Below is a small trained network, with its code and all its weights. Each question gives an input and a class and asks what happens when units are switched off, that is, made to give their printed mean instead of their output.

import numpy as np


def w(rows, s, z=0):
    codes = np.array(rows[::2]) - 128.0
    scale = np.full(codes.shape[1], s)
    scale[-1] = z or s
    return codes * scale


def f(y):
    return np.maximum(y, 0)


def log_softmax(a):
    a = a - a.max(-1, keepdims=True)
    return a - np.log(np.exp(a).sum(-1, keepdims=True))


def net(x, mask):
    res = np.array(x, float).reshape(1, 5) / 4 @ E
    y = f(res @ A[0][:, :-1].T + A[0][:, -1])
    res = res + np.where(mask, y, B[0][:, -1]) @ B[0][:, :-1]
    return log_softmax(res[-1] @ U[:, :-1].T + U[:, -1])


A, B = {}, {}
E = w([
[103,158,168,148,37,172,147,125,131,157,111,143],'x0',
[100,142,162,102,160,31,136,133,82,126,171,104],'x1',
[173,95,72,149,225,111,124,144,106,116,111,80],'x2',
[123,128,115,166,157,8,119,136,172,80,135,168],'x3',
[155,79,112,107,83,181,113,168,52,71,97,136],'x4',
],0.011)
A[0] = w([
[233,49,114,83,185,129,82,139,148,83,67,200,84],'neuron 1',
[65,150,141,161,122,114,91,95,209,83,131,169,69],'neuron 2',
[137,87,148,91,85,163,113,83,106,118,92,50,49],'neuron 3',
[125,72,57,159,77,141,73,88,120,101,187,163,168],'neuron 4',
[175,153,138,129,137,199,95,67,163,129,133,112,100],'neuron 5',
[118,164,65,76,206,132,180,6,80,162,173,104,167],'neuron 6',
[161,107,199,122,101,161,60,125,173,103,185,137,248],'neuron 7',
[184,121,125,128,95,109,121,150,157,72,109,158,147],'neuron 8',
[158,83,151,117,142,136,90,90,69,100,144,90,108],'neuron 9',
[129,165,113,129,164,82,118,53,116,114,77,149,56],'neuron 10',
[86,138,178,101,177,143,147,44,75,191,225,91,204],'neuron 11',
[85,159,96,145,142,65,208,138,254,165,56,136,117],'neuron 12',
],0.0077,0.0015)
B[0] = w([
[112,100,152,147,142,92,152,143,124,134,123,181,239],'neuron 1',
[162,119,129,107,148,141,121,153,73,187,171,201,218],'neuron 2',
[148,194,92,163,155,181,69,141,68,84,159,75,193],'neuron 3',
[160,113,114,141,164,100,131,122,72,51,63,155,174],'neuron 4',
[133,115,10,91,165,128,64,113,123,147,165,6,185],'neuron 5',
[166,142,199,173,95,120,110,54,113,168,121,186,221],'neuron 6',
[114,140,106,151,142,80,130,2,164,103,135,174,186],'neuron 7',
[133,69,99,172,170,119,101,141,92,107,88,170,177],'neuron 8',
[89,168,79,94,156,112,141,76,104,142,201,118,190],'neuron 9',
[150,124,138,151,133,126,53,123,65,61,164,137,181],'neuron 10',
[123,177,117,156,161,79,172,107,141,140,55,123,242],'neuron 11',
[128,123,116,100,105,125,48,188,92,101,156,116,253],'neuron 12',
],0.0075,0.0077)
U = w([
[129,124,88,65,153,108,99,88,104,173,150,95,81],'0',
[83,87,113,139,179,188,65,161,106,112,103,176,99],'1',
[97,97,136,134,211,145,192,64,119,151,1,203,253],'2',
],0.0066,0.00052)

Each question gives the input, the list of numbers given to net, and the class t.
The units are the neurons (one row each of A and B). Each row of codes is followed by its name. A weight is (code - 128) times the scale printed after its matrix; where a second scale follows, it is the last column's (A, B and U).
mask holds one flag per neuron, in row order. A switched-off neuron (its flag False) gives its mean, the last column of its row in B, instead of its output. The means were averaged over made-up inputs and are rounded, as every weight is.
A unit's drop is (log p(t) with every unit on - log p(t) with that unit switched off) / (log p(t) with every unit on - log p(t) with every unit switched off).
The circuit of an input: a set's keep is (log p(t) with only the set's units on - log p(t) with every unit switched off) / (log p(t) with every unit on - log p(t) with every unit switched off). Starting from all 12 units, units are removed one at a time, each time the one whose removal leaves the highest keep (on an exact tie, the one counted first), for as long as the keep stays at least 0.8.
units of the circuit, in order: the units of the circuit, biggest drop first
k most important neurons: the k neurons with the biggest drops, biggest first
drop when u is switched off: that unit's drop, to one decimal
input [3,5,-1,-7,-3], class 2: 2 most important neurons -> [neuron 11; neuron 12]
input [-3,4,1,-3,-5], class 2: units of the circuit, in order -> [neuron 11; neuron 6]
input [-5,3,4,-2,-4], class 2: units of the circuit, in order -> [neuron 6; neuron 11]
input [1,3,-3,-6,-5], class 2: units of the circuit, in order -> [neuron 11]
input [-6,5,-1,0,0], class 2: units of the circuit, in order -> [neuron 12; neuron 5]
input [-8,0,5,1,6], class 2: units of the circuit, in order -> [neuron 1; neuron 12]
input [8,7,-2,-5,-2], class 2: 3 most important neurons -> [neuron 11; neuron 12; neuron 5]
input [-8,-4,1,3,8], class 2: units of the circuit, in order -> [neuron 1; neuron 12]
input [-8,-2,2,7,-7], class 1: 2 most important neurons -> [neuron 12; neuron 10]
input [2,8,4,-4,-8], class 2: 2 most important neurons -> [neuron 11; neuron 6]
input [3,8,7,-2,0], class 2: drop when neuron 4 is switched off -> -0.1
input [-1,-7,-7,-1,-5], class 0: drop when neuron 5 is switched off -> 0.5
input [-3,-1,-4,8,7], class 2: drop when neuron 3 is switched off -> 0.2
input [0,-7,0,-5,-2], class 0: drop when neuron 7 is switched off -> 0.0
